Below is a small trained network, with its code and all its weights. Each question gives an input and a target symbol and asks what happens when units are switched off, that is, made to give their printed mean instead of their output.

import numpy as np


def w(rows, s, z=0):
    codes = np.array(rows[::2]) - 128.0
    scale = np.full(codes.shape[1], s)
    scale[-1] = z or s
    return codes * scale


def norm(h):
    return h / np.sqrt((h * h).mean(-1, keepdims=True) + 1e-5)


def f(y):
    return y / 2 * (1 + np.tanh(0.7978845608 * (y + 0.044715 * y**3)))


def softmax(a):
    e = np.exp(a - a.max(-1, keepdims=True))
    return e / e.sum(-1, keepdims=True)


def log_softmax(a):
    a = a - a.max(-1, keepdims=True)
    return a - np.log(np.exp(a).sum(-1, keepdims=True))


def net(x, mask):
    ids = ['αβγδεζηθλμξπσω'.index(c) for c in x.split()]
    T = len(ids)
    res = E[ids] + P[:T]
    r = norm(res)
    for j in range(3):
        rows = slice(4 * j, 4 * j + 4)
        q, k, v = (r @ M[0][rows].T for M in (Q, K, V))
        z = softmax(np.where(np.tri(T) > 0, q @ k.T / 4**0.5, -1e9)) @ v
        o = O[0][rows]
        res = res + np.where(mask[j], z, o[:, -1]) @ o[:, :-1]
    y = f(norm(res) @ A[0][:, :-1].T + A[0][:, -1])
    res = res + np.where(mask[3:7], y, B[0][:, -1]) @ B[0][:, :-1]
    return log_softmax(norm(res)[-1] @ U[:, :-1].T + U[:, -1])


Q, K, V, O, A, B = {}, {}, {}, {}, {}, {}
E = w([
[175,123,181,129,105,107,68,77],'α',
[124,158,156,108,135,125,121,89],'β',
[130,98,153,138,121,124,200,64],'γ',
[185,152,192,118,86,113,81,107],'δ',
[83,125,140,149,118,156,118,134],'ε',
[117,139,111,87,176,165,149,197],'ζ',
[106,123,135,198,159,161,156,133],'η',
[107,101,141,112,105,131,141,84],'θ',
[88,178,188,103,111,79,143,254],'λ',
[125,140,101,102,131,130,157,92],'μ',
[164,125,126,114,138,148,119,160],'ξ',
[117,159,146,181,175,150,105,145],'π',
[184,137,121,130,140,122,171,125],'σ',
[130,200,170,136,142,147,120,137],'ω',
],0.037)
P = w([
[36,80,223,60,255,124,130,106],'0',
[66,108,213,83,219,133,129,93],'1',
[84,120,205,92,189,136,129,90],'2',
[95,127,187,99,163,142,129,99],'3',
[105,132,173,104,141,147,129,97],'4',
[110,137,158,109,120,150,127,98],'5',
[114,141,145,115,101,150,125,97],'6',
[121,145,130,115,84,149,124,93],'7',
[126,151,120,120,66,149,119,92],'8',
[130,159,100,124,47,147,113,87],'9',
[135,164,91,124,29,148,109,93],'10',
],0.0099)
Q[0] = w([
[134,102,100,171,191,166,194,208],'head 0',
[34,201,94,122,110,60,134,237],'head 0',
[164,141,46,122,68,179,50,162],'head 0',
[94,152,126,12,154,144,47,158],'head 0',
[68,254,149,71,169,141,109,62],'head 1',
[208,137,103,131,175,86,177,140],'head 1',
[154,51,107,220,221,68,107,134],'head 1',
[152,224,203,128,157,206,91,199],'head 1',
[158,172,130,97,112,90,72,80],'head 2',
[8,202,113,81,139,25,165,221],'head 2',
[145,145,125,65,139,214,97,135],'head 2',
[86,190,124,171,148,214,114,118],'head 2',
],0.0093)
K[0] = w([
[113,73,121,183,217,146,128,165],'head 0',
[58,224,83,155,109,103,99,205],'head 0',
[173,105,135,126,78,245,123,153],'head 0',
[122,144,255,96,161,186,97,119],'head 0',
[118,169,141,33,197,60,55,102],'head 1',
[227,156,102,139,134,84,237,120],'head 1',
[114,43,167,189,169,105,152,118],'head 1',
[143,206,107,154,144,138,79,176],'head 1',
[134,156,105,101,124,110,129,73],'head 2',
[116,95,153,69,169,71,124,207],'head 2',
[156,156,100,131,59,218,111,102],'head 2',
[111,179,120,184,160,193,89,140],'head 2',
],0.0095)
V[0] = w([
[121,75,158,117,126,47,147,136],'head 0',
[176,122,87,142,189,83,126,132],'head 0',
[153,40,64,91,146,158,141,130],'head 0',
[140,114,125,190,76,73,186,87],'head 0',
[151,178,187,119,143,120,61,199],'head 1',
[117,90,192,164,131,106,211,90],'head 1',
[139,56,183,75,28,151,86,138],'head 1',
[173,224,142,1,50,84,128,101],'head 1',
[134,139,192,158,79,103,182,133],'head 2',
[152,86,181,70,147,148,151,178],'head 2',
[152,139,77,54,127,211,85,106],'head 2',
[135,134,168,120,92,68,129,62],'head 2',
],0.008)
O[0] = w([
[137,197,179,114,102,216,154,111,98],'head 0',
[109,126,132,80,96,163,139,60,88],'head 0',
[50,223,156,155,163,160,91,113,63],'head 0',
[105,37,204,64,170,181,139,134,43],'head 0',
[98,81,149,103,85,119,150,21,253],'head 1',
[165,164,51,177,81,40,62,104,169],'head 1',
[176,163,166,126,175,107,159,74,101],'head 1',
[62,111,90,184,182,154,131,147,167],'head 1',
[107,150,131,37,110,98,2,127,167],'head 2',
[106,42,92,173,108,160,130,221,205],'head 2',
[202,37,160,132,123,105,172,132,129],'head 2',
[134,150,130,189,94,157,72,154,123],'head 2',
],0.0079,0.0053)
A[0] = w([
[6,160,173,211,174,147,163,121,155],'neuron 0',
[33,50,137,51,86,110,163,55,120],'neuron 1',
[169,24,172,66,175,86,44,159,90],'neuron 2',
[132,154,140,175,25,78,98,74,2],'neuron 3',
],0.011,0.0074)
B[0] = w([
[148,106,167,142,164,154,167,29,255],'neuron 0',
[133,148,186,175,198,172,187,25,170],'neuron 1',
[158,71,113,136,168,190,186,126,152],'neuron 2',
[164,98,80,91,107,105,46,245,201],'neuron 3',
],0.013,0.0098)
U = w([
[152,165,108,52,127,101,142,78,116],'α',
[145,118,129,97,51,106,184,79,94],'β',
[76,154,177,130,59,104,198,157,254],'γ',
[136,133,139,149,117,132,152,119,82],'δ',
[123,140,153,164,122,151,139,125,94],'ε',
[231,62,142,171,156,116,24,70,13],'ζ',
[132,146,152,145,107,148,142,114,92],'η',
[131,111,122,140,116,121,153,107,87],'θ',
[112,146,182,197,147,126,191,23,173],'λ',
[166,157,125,81,142,108,161,104,93],'μ',
[164,153,68,171,251,20,94,207,180],'ξ',
[98,154,139,114,132,175,107,119,116],'π',
[78,103,70,133,77,89,118,108,223],'σ',
[143,36,104,81,185,184,204,170,126],'ω',
],0.013,0.0086)

Each question gives the input, a string of symbols that net reads in full, and the target symbol t.
The units are the heads (4 rows each of Q, K, V and O) and the neurons (one row each of A and B). Each row of codes is followed by its name. A weight is (code - 128) times the scale printed after its matrix; where a second scale follows, it is the last column's (O, A, B and U).
mask holds one flag per unit, heads first, then neurons. A switched-off unit (its flag False) gives its mean, the last column of its rows in O or B, instead of its output. The means were averaged over made-up inputs and are rounded, as every weight is.
A unit's drop is (log p(t) with every unit on - log p(t) with that unit switched off) / (log p(t) with every unit on - log p(t) with every unit switched off).
The circuit of an input: a set's keep is (log p(t) with only the set's units on - log p(t) with every unit switched off) / (log p(t) with every unit on - log p(t) with every unit switched off). Starting from all 7 units, units are removed one at a time, each time the one whose removal leaves the highest keep (on an exact tie, the one counted first), for as long as the keep stays at least 0.8.
circuit, biggest first: the units of the circuit, biggest drop first
unit that matters most: the unit with the biggest drop
k most important neurons: the k neurons with the biggest drops, biggest first
heads that matter: for each layer, one digit per head in row order, 1 if its drop is at least 0.15 and else 0, layers parted by /
input μ ε ξ σ σ ξ, target ξ: circuit, biggest first : head 0; neuron 0
input δ η ζ ω ε ε α ξ ω η, target ζ: 2 most important neurons : neuron 3; neuron 0
input ξ σ ξ β ξ σ σ η η ω ε, target λ: heads that matter : 010
input π ξ γ ζ α ζ δ ξ ξ π, target ζ: unit that matters most : head 1
input δ ξ ω ξ ξ μ η δ ξ σ, target ξ: heads that matter : 010
input ξ γ ξ, target π: heads that matter : 111
input ξ π α σ ω ω θ π π, target ξ: heads that matter : 110
input μ λ θ θ, target ζ: heads that matter : 111
input ξ λ ζ δ η η π ε η, target ξ: heads that matter : 011
input η ζ α ζ ξ θ η, target ζ: 3 most important neurons : neuron 3; neuron 0; neuron 1
input ε γ θ θ ξ ω σ ω ε ω θ, target ξ: circuit, biggest first : head 1; neuron 3
input θ δ ε α ξ ω π ε ε β θ, target ζ: heads that matter : 011
input π λ δ θ η ξ ω ξ, target σ: heads that matter : 110
input ε α μ λ δ ξ ξ σ, target ξ: heads that matter : 010
input ξ θ θ γ λ ω μ σ σ ε γ, target ζ: 2 most important neurons : neuron 3; neuron 1
input π ξ λ λ ξ γ ω γ α ζ θ, target λ: circuit, biggest first : neuron 1
input ω ω λ ω ω α π ε γ η ξ, target ω: 2 most important neurons : neuron 2; neuron 0
input ζ ξ ξ η μ η δ δ ξ σ ε, target λ: heads that matter : 000
input λ ω γ ω, target ζ: circuit, biggest first : head 0; head 1; neuron 3
input λ ξ ξ σ η ε ε γ ξ μ, target λ: unit that matters most : head 0
input ξ η δ ε ξ, target α: 3 most important neurons : neuron 0; neuron 3; neuron 1
input ε β ε, target ζ: heads that matter : 110
